Below are the code and all the weights of a small trained network. Each question names an input and a class and asks about switching units off, where a switched-off unit gives its printed mean instead of its output.

import numpy as np


def w(rows, s, z=0):
    codes = np.array(rows[::2]) - 128.0
    scale = np.full(codes.shape[1], s)
    scale[-1] = z or s
    return codes * scale


def f(y):
    return np.maximum(y, 0)


def log_softmax(a):
    a = a - a.max(-1, keepdims=True)
    return a - np.log(np.exp(a).sum(-1, keepdims=True))


def net(x, mask):
    res = np.array(x, float).reshape(1, 2) / 4 @ E
    y = f(res @ A[0][:, :-1].T + A[0][:, -1])
    res = res + np.where(mask, y, B[0][:, -1]) @ B[0][:, :-1]
    return log_softmax(res[-1] @ U[:, :-1].T + U[:, -1])


A, B = {}, {}
E = w([
[150,88,224,140,225,43,66,168,129,17],'x0',
[31,94,126,228,201,254,132,49,44,40],'x1',
],0.0084)
A[0] = w([
[142,91,208,102,180,53,87,162,149,60,182],'N0',
[214,165,119,14,85,43,121,218,203,185,92],'N1',
[125,151,6,97,79,141,133,127,105,171,173],'N2',
[140,196,72,95,79,168,180,84,138,158,69],'N3',
[177,81,223,86,196,72,76,146,127,78,46],'N4',
[106,101,109,79,50,152,181,2,132,202,51],'N5',
[132,150,168,116,114,138,105,157,134,138,253],'N6',
],0.0058,0.0052)
B[0] = w([
[93,117,156,163,116,112,200,196,168,156,216],'N0',
[28,94,19,142,236,213,17,51,141,21,244],'N1',
[137,72,66,123,111,107,179,255,174,170,206],'N2',
[156,81,155,231,183,30,194,134,228,182,182],'N3',
[157,20,187,190,175,86,173,182,189,141,187],'N4',
[203,104,131,189,186,108,127,169,235,187,185],'N5',
[77,252,162,69,41,125,210,230,34,86,187],'N6',
],0.0067,0.011)
U = w([
[170,64,158,192,142,55,237,198,174,186,37],'0',
[50,103,69,161,187,214,80,78,126,79,123],'1',
[81,216,153,54,2,112,220,213,84,117,253],'2',
[217,185,196,44,50,93,112,34,95,164,8],'3',
],0.0073,0.0054)

Each question gives the input, the list of numbers given to net, and the class t.
The units are the neurons (one row each of A and B). Each row of codes is followed by its name. A weight is (code - 128) times the scale printed after its matrix; where a second scale follows, it is the last column's (A, B and U).
mask holds one flag per neuron, in row order. A switched-off neuron (its flag False) gives its mean, the last column of its row in B, instead of its output. The means were averaged over made-up inputs and are rounded, as every weight is.
A unit's drop is (log p(t) with every unit on - log p(t) with that unit switched off) / (log p(t) with every unit on - log p(t) with every unit switched off).
The circuit of an input: a set's keep is (log p(t) with only the set's units on - log p(t) with every unit switched off) / (log p(t) with every unit on - log p(t) with every unit switched off). Starting from all 7 units, units are removed one at a time, each time the one whose removal leaves the highest keep (on an exact tie, the one counted first), for as long as the keep stays at least 0.8.
units of the circuit, in order: the units of the circuit, biggest drop first
top k neurons: the k neurons with the biggest drops, biggest first
drop when u is switched off: that unit's drop, to one decimal
input [2,-4], class 1: top 2 neurons	[N1 N2]
input [2,0], class 2: units of the circuit, in order	[N1 N3 N5]
input [-1,-8], class 1: units of the circuit, in order	[N1]
input [3,-3], class 2: units of the circuit, in order	[N3 N5]
input [-3,3], class 2: units of the circuit, in order	[N1 N4]
input [-3,2], class 2: units of the circuit, in order	[N1 N4]
input [-3,1], class 2: top 3 neurons	[N1 N4 N0]
input [2,-2], class 2: top 2 neurons	[N3 N5]
input [5,3], class 0: top 3 neurons	[N1 N4 N0]
input [2,-1], class 2: top 3 neurons	[N1 N3 N5]
input [1,-1], class 2: drop when N5 is switched off	0.1
input [8,4], class 0: drop when N1 is switched off	0.2
input [6,6], class 0: drop when N2 is switched off	-0.1
input [7,3], class 0: units of the circuit, in order	[N1]
input [2,-7], class 1: drop when N1 is switched off	1.0
